Here is a tiny trained network, its code and every weight. The questions are about switching its units off for an input and a target symbol, where a switched-off unit gives its printed mean instead of its output.

import numpy as np


def w(rows, s, z=0):
    codes = np.array(rows[::2]) - 128.0
    scale = np.full(codes.shape[1], s)
    scale[-1] = z or s
    return codes * scale


def norm(h):
    return h / np.sqrt((h * h).mean(-1, keepdims=True) + 1e-5)


def f(y):
    return y / 2 * (1 + np.tanh(0.7978845608 * (y + 0.044715 * y**3)))


def softmax(a):
    e = np.exp(a - a.max(-1, keepdims=True))
    return e / e.sum(-1, keepdims=True)


def log_softmax(a):
    a = a - a.max(-1, keepdims=True)
    return a - np.log(np.exp(a).sum(-1, keepdims=True))


def net(x, mask):
    ids = ['αβγδεηθλμξστφψω'.index(c) for c in x.split()]
    T = len(ids)
    res = E[ids] + P[:T]
    r = norm(res)
    for j in range(2):
        rows = slice(2 * j, 2 * j + 2)
        q, k, v = (r @ M[0][rows].T for M in (Q, K, V))
        z = softmax(np.where(np.tri(T) > 0, q @ k.T / 2**0.5, -1e9)) @ v
        o = O[0][rows]
        res = res + np.where(mask[j], z, o[:, -1]) @ o[:, :-1]
    y = f(norm(res) @ A[0][:, :-1].T + A[0][:, -1])
    res = res + np.where(mask[2:6], y, B[0][:, -1]) @ B[0][:, :-1]
    return log_softmax(norm(res)[-1] @ U[:, :-1].T + U[:, -1])


Q, K, V, O, A, B = {}, {}, {}, {}, {}, {}
E = w([
[166,47,246,85,104,146,233,109,114,220],'α',
[133,167,113,99,188,151,59,205,174,51],'β',
[119,117,163,128,125,65,169,90,188,201],'γ',
[69,58,95,122,133,142,83,161,133,181],'δ',
[76,88,105,102,84,77,90,182,147,92],'ε',
[132,108,83,176,187,97,136,110,152,114],'η',
[128,85,131,107,223,126,109,164,92,127],'θ',
[147,107,194,104,146,120,137,153,156,91],'λ',
[148,202,120,132,111,112,153,194,254,188],'μ',
[94,161,112,127,53,116,136,131,178,79],'ξ',
[150,81,176,138,157,157,212,105,64,102],'σ',
[154,128,136,74,127,153,217,184,162,186],'τ',
[127,73,144,68,148,117,92,106,150,131],'φ',
[193,137,174,120,96,159,165,169,163,85],'ψ',
[150,111,178,88,133,158,124,168,189,189],'ω',
],0.0059)
P = w([
[104,149,128,178,169,115,144,124,120,125],'0',
[176,184,167,131,149,92,124,125,167,120],'1',
[147,141,163,132,131,111,103,107,153,123],'2',
[142,114,146,135,123,110,94,132,147,122],'3',
[118,57,126,110,117,134,87,113,131,142],'4',
[95,39,123,123,115,128,74,109,127,134],'5',
[109,22,113,90,100,131,91,111,131,201],'6',
[87,2,92,102,108,156,77,99,121,178],'7',
],0.0073)
Q[0] = w([
[122,41,200,126,152,121,129,127,253,118],'h1',
[139,136,116,160,135,120,138,115,125,111],'h1',
[133,61,180,126,150,124,128,140,201,130],'h2',
[131,170,93,128,111,134,129,151,78,138],'h2',
],0.024)
K[0] = w([
[3,161,124,186,161,143,198,166,104,140],'h1',
[121,117,107,113,119,145,123,154,144,137],'h1',
[27,156,124,160,163,138,181,144,111,105],'h2',
[187,135,123,90,94,110,103,121,122,121],'h2',
],0.022)
V[0] = w([
[187,105,223,152,126,129,175,78,142,115],'h1',
[122,35,138,87,100,114,160,85,91,250],'h1',
[157,151,152,109,131,178,155,234,137,169],'h2',
[119,171,103,163,13,155,203,146,71,112],'h2',
],0.016)
O[0] = w([
[170,119,83,89,144,161,90,86,220,121,109],'h1',
[185,147,211,11,123,156,68,136,106,129,26],'h1',
[171,104,188,221,94,152,73,126,160,120,138],'h2',
[144,159,125,123,71,215,199,2,131,95,7],'h2',
],0.0079,0.013)
A[0] = w([
[135,135,139,62,140,109,67,241,87,133,232],'n1',
[54,212,98,157,9,172,203,115,13,117,104],'n2',
[151,159,131,125,80,232,81,56,199,93,175],'n3',
[39,142,84,249,137,98,150,162,107,157,254],'n4',
],0.012,0.00084)
B[0] = w([
[97,125,148,177,147,171,180,65,168,134,208],'n1',
[110,133,152,143,160,51,9,126,161,155,161],'n2',
[139,99,135,149,186,66,162,138,71,139,161],'n3',
[167,121,188,53,107,148,147,114,137,86,250],'n4',
],0.013,0.02)
U = w([
[202,143,137,51,139,208,55,125,85,158,91],'α',
[85,121,80,205,59,86,165,245,79,87,69],'β',
[93,165,85,73,151,254,118,82,184,172,64],'γ',
[62,193,188,181,135,197,184,111,51,169,60],'δ',
[97,172,169,71,85,67,44,176,58,123,87],'ε',
[105,155,76,14,111,152,217,175,106,78,59],'η',
[143,98,195,143,207,78,163,110,197,93,253],'θ',
[110,24,109,106,120,131,107,140,172,126,202],'λ',
[169,145,174,123,14,205,130,140,129,66,81],'μ',
[56,175,75,142,95,91,91,46,138,118,77],'ξ',
[151,84,60,106,177,106,157,103,57,166,101],'σ',
[210,134,139,218,123,122,85,166,13,151,66],'τ',
[53,163,48,112,188,117,115,234,127,207,79],'φ',
[153,126,20,221,106,192,193,95,139,115,75],'ψ',
[120,118,115,215,88,201,3,180,156,182,74],'ω',
],0.0068,0.0042)

Each question gives the input, a string of symbols that net reads in full, and the target symbol t.
The units are the heads (2 rows each of Q, K, V and O) and the neurons (one row each of A and B). Each row of codes is followed by its name. A weight is (code - 128) times the scale printed after its matrix; where a second scale follows, it is the last column's (O, A, B and U).
mask holds one flag per unit, heads first, then neurons. A switched-off unit (its flag False) gives its mean, the last column of its rows in O or B, instead of its output. The means were averaged over made-up inputs and are rounded, as every weight is.
A unit's drop is (log p(t) with every unit on - log p(t) with that unit switched off) / (log p(t) with every unit on - log p(t) with every unit switched off).
The circuit of an input: a set's keep is (log p(t) with only the set's units on - log p(t) with every unit switched off) / (log p(t) with every unit on - log p(t) with every unit switched off). Starting from all 6 units, units are removed one at a time, each time the one whose removal leaves the highest keep (on an exact tie, the one counted first), for as long as the keep stays at least 0.8.
circuit, biggest first: the units of the circuit, biggest drop first
unit that matters most: the unit with the biggest drop
top k neurons: the k neurons with the biggest drops, biggest first
heads that matter: for each layer, one digit per head in row order, 1 if its drop is at least 0.15 and else 0, layers parted by /
input μ α φ τ σ ξ δ, target μ: heads that matter -> 01
input ω β δ φ ω μ ε, target ω: unit that matters most -> h2
input δ σ θ β γ ε, target δ: heads that matter -> 10
input ε θ δ δ α θ, target ε: heads that matter -> 11
input φ δ σ μ μ, target φ: heads that matter -> 01
input ε ψ μ, target ε: circuit, biggest first -> (h1, n2, n1, h2)
input ψ θ β σ, target ψ: heads that matter -> 11
input λ ε δ, target λ: heads that matter -> 10
input ε φ τ φ ε μ σ, target ε: circuit, biggest first -> (n2, n1, h1, h2)
input α β τ ξ τ σ β ξ, target α: heads that matter -> 10
input ω δ μ ω γ, target ω: heads that matter -> 11
input φ ε δ ψ θ θ γ, target φ: heads that matter -> 01
input λ μ μ λ η, target λ: top 2 neurons -> (n1, n3)
input λ ε φ θ, target λ: circuit, biggest first -> (h1, n1)
input φ ψ ψ δ, target φ: circuit, biggest first -> (h2)
input ω σ η μ θ μ η, target ω: circuit, biggest first -> (h2, h1, n4)
input τ β ξ σ α, target τ: circuit, biggest first -> (h2, n3, n4, n1)
input σ τ τ φ φ ε λ σ, target σ: heads that matter -> 11
input τ δ β φ ω, target τ: top 3 neurons -> (n3, n4, n1)
input μ ψ ε ε γ β γ, target μ: top neuron -> (n4)
input τ θ τ θ ψ, target τ: top 3 neurons -> (n3, n4, n1)
input ω φ ω σ δ, target ω: top 2 neurons -> (n4, n3)
input γ θ ξ, target γ: heads that matter -> 11
